Below are the code and all the weights of a small trained network. Each question names an input and a target symbol and asks about switching units off, where a switched-off unit gives its printed mean instead of its output.

import numpy as np


def w(rows, s, z=0):
    codes = np.array(rows[::2]) - 128.0
    scale = np.full(codes.shape[1], s)
    scale[-1] = z or s
    return codes * scale


def f(y):
    return np.maximum(y, 0)


def softmax(a):
    e = np.exp(a - a.max(-1, keepdims=True))
    return e / e.sum(-1, keepdims=True)


def log_softmax(a):
    a = a - a.max(-1, keepdims=True)
    return a - np.log(np.exp(a).sum(-1, keepdims=True))


def net(x, mask):
    ids = ['αβγδεζηθλμξστφψω'.index(c) for c in x.split()]
    T = len(ids)
    res = E[ids] + P[:T]
    r = res
    for j in range(3):
        rows = slice(2 * j, 2 * j + 2)
        q, k, v = (r @ M[0][rows].T for M in (Q, K, V))
        z = softmax(np.where(np.tri(T) > 0, q @ k.T / 2**0.5, -1e9)) @ v
        o = O[0][rows]
        res = res + np.where(mask[j], z, o[:, -1]) @ o[:, :-1]
    y = f(res @ A[0][:, :-1].T + A[0][:, -1])
    res = res + np.where(mask[3:7], y, B[0][:, -1]) @ B[0][:, :-1]
    return log_softmax(res[-1] @ U[:, :-1].T + U[:, -1])


Q, K, V, O, A, B = {}, {}, {}, {}, {}, {}
E = w([
[132,159,130,128],'α',
[145,132,114,122],'β',
[125,111,107,134],'γ',
[160,115,142,126],'δ',
[120,115,119,128],'ε',
[156,49,2,157],'ζ',
[133,125,124,117],'η',
[136,142,127,112],'θ',
[136,142,141,88],'λ',
[92,106,123,179],'μ',
[59,155,174,126],'ξ',
[130,127,96,180],'σ',
[71,41,200,145],'τ',
[84,48,191,65],'φ',
[51,200,30,174],'ψ',
[140,121,42,58],'ω',
],0.022)
P = w([
[159,129,48,204],'0',
[42,96,88,160],'1',
[3,68,91,123],'2',
[21,60,99,123],'3',
[30,40,98,125],'4',
[61,67,95,118],'5',
[52,57,110,125],'6',
[79,85,106,126],'7',
[64,93,137,132],'8',
[121,140,140,111],'9',
[135,143,156,121],'10',
[126,141,138,102],'11',
[88,117,164,117],'12',
[131,157,161,104],'13',
],0.0045)
Q[0] = w([
[134,196,202,186],'h0',
[78,71,203,28],'h0',
[92,114,25,50],'h1',
[36,60,109,28],'h1',
[2,63,164,166],'h2',
[200,69,129,92],'h2',
],0.0085)
K[0] = w([
[89,186,207,194],'h0',
[103,89,255,69],'h0',
[167,78,52,130],'h1',
[108,103,48,103],'h1',
[135,49,72,81],'h2',
[168,155,153,59],'h2',
],0.0093)
V[0] = w([
[202,222,111,212],'h0',
[108,234,74,55],'h0',
[191,50,207,198],'h1',
[153,94,43,45],'h1',
[234,173,160,2],'h2',
[87,164,236,10],'h2',
],0.0079)
O[0] = w([
[111,69,123,169,2],'h0',
[80,186,162,177,85],'h0',
[50,42,59,73,78],'h1',
[176,202,82,148,197],'h1',
[125,164,10,111,30],'h2',
[81,126,131,89,73],'h2',
],0.012,0.0077)
A[0] = w([
[109,141,129,161,47],'n0',
[86,115,114,34,2],'n1',
[232,174,224,39,22],'n2',
[253,147,209,160,105],'n3',
],0.0059,0.0036)
B[0] = w([
[93,2,21,123,134],'n0',
[184,155,24,167,146],'n1',
[16,48,107,220,250],'n2',
[34,113,64,123,254],'n3',
],0.0069,0.0083)
U = w([
[133,160,127,135,80],'α',
[123,155,113,129,96],'β',
[75,148,80,130,38],'γ',
[129,114,47,138,64],'δ',
[136,140,123,142,92],'ε',
[193,169,161,136,122],'ζ',
[82,142,83,117,110],'η',
[143,167,130,123,139],'θ',
[149,207,122,61,193],'λ',
[107,99,117,157,84],'μ',
[176,212,248,91,242],'ξ',
[184,139,177,162,149],'σ',
[138,112,153,78,255],'τ',
[1,154,42,68,124],'φ',
[25,150,104,173,34],'ψ',
[70,209,69,137,135],'ω',
],0.0092,0.0058)

Each question gives the input, a string of symbols that net reads in full, and the target symbol t.
The units are the heads (2 rows each of Q, K, V and O) and the neurons (one row each of A and B). Each row of codes is followed by its name. A weight is (code - 128) times the scale printed after its matrix; where a second scale follows, it is the last column's (O, A, B and U).
mask holds one flag per unit, heads first, then neurons. A switched-off unit (its flag False) gives its mean, the last column of its rows in O or B, instead of its output. The means were averaged over made-up inputs and are rounded, as every weight is.
A unit's drop is (log p(t) with every unit on - log p(t) with that unit switched off) / (log p(t) with every unit on - log p(t) with every unit switched off).
The circuit of an input: a set's keep is (log p(t) with only the set's units on - log p(t) with every unit switched off) / (log p(t) with every unit on - log p(t) with every unit switched off). Starting from all 7 units, units are removed one at a time, each time the one whose removal leaves the highest keep (on an exact tie, the one counted first), for as long as the keep stays at least 0.8.
units of the circuit, in order: the units of the circuit, biggest drop first
most important unit: the unit with the biggest drop
k most important neurons: the k neurons with the biggest drops, biggest first
drop when u is switched off: that unit's drop, to one decimal
input τ ω ε, target ω: units of the circuit, in order -> h1, n3, h2
input ω φ λ, target ω: units of the circuit, in order -> h1, n2, h2
input μ τ ξ, target τ: units of the circuit, in order -> h1, h0, h2
input ω α η, target ω: most important unit -> h1
input η θ ξ α ξ, target ξ: units of the circuit, in order -> n3, n2, h0
input ξ τ φ γ λ, target φ: units of the circuit, in order -> n2, h2
input μ β ξ, target ξ: units of the circuit, in order -> n2, n3, h0
input θ λ τ τ μ, target τ: units of the circuit, in order -> h1, h2, n2, n3
input γ λ β ξ ζ α ω ξ ξ η ε ξ, target ψ: units of the circuit, in order -> n3, h2, n2
input τ τ ξ, target τ: units of the circuit, in order -> h1, h2, h0
input β λ θ ω ξ, target ω: units of the circuit, in order -> h1, h2
input ω ψ ε σ ω γ, target ω: units of the circuit, in order -> h1, n3, h0
input ψ ξ α, target ψ: units of the circuit, in order -> n3, h1, h2, n2
input ω θ ψ ξ σ φ, target φ: most important unit -> n2
input τ γ ξ τ μ ξ φ φ, target φ: 2 most important neurons -> n2, n1
input τ ξ ξ φ μ η τ μ γ, target τ: 2 most important neurons -> n3, n2
input τ τ τ μ ξ η τ λ σ ε, target τ: drop when h1 is switched off -> 0.6
input α η δ α η τ, target τ: drop when n2 is switched off -> 0.0
input ξ ξ η φ τ, target φ: drop when n1 is switched off -> 0.1
input η φ ξ, target φ: most important unit -> h2
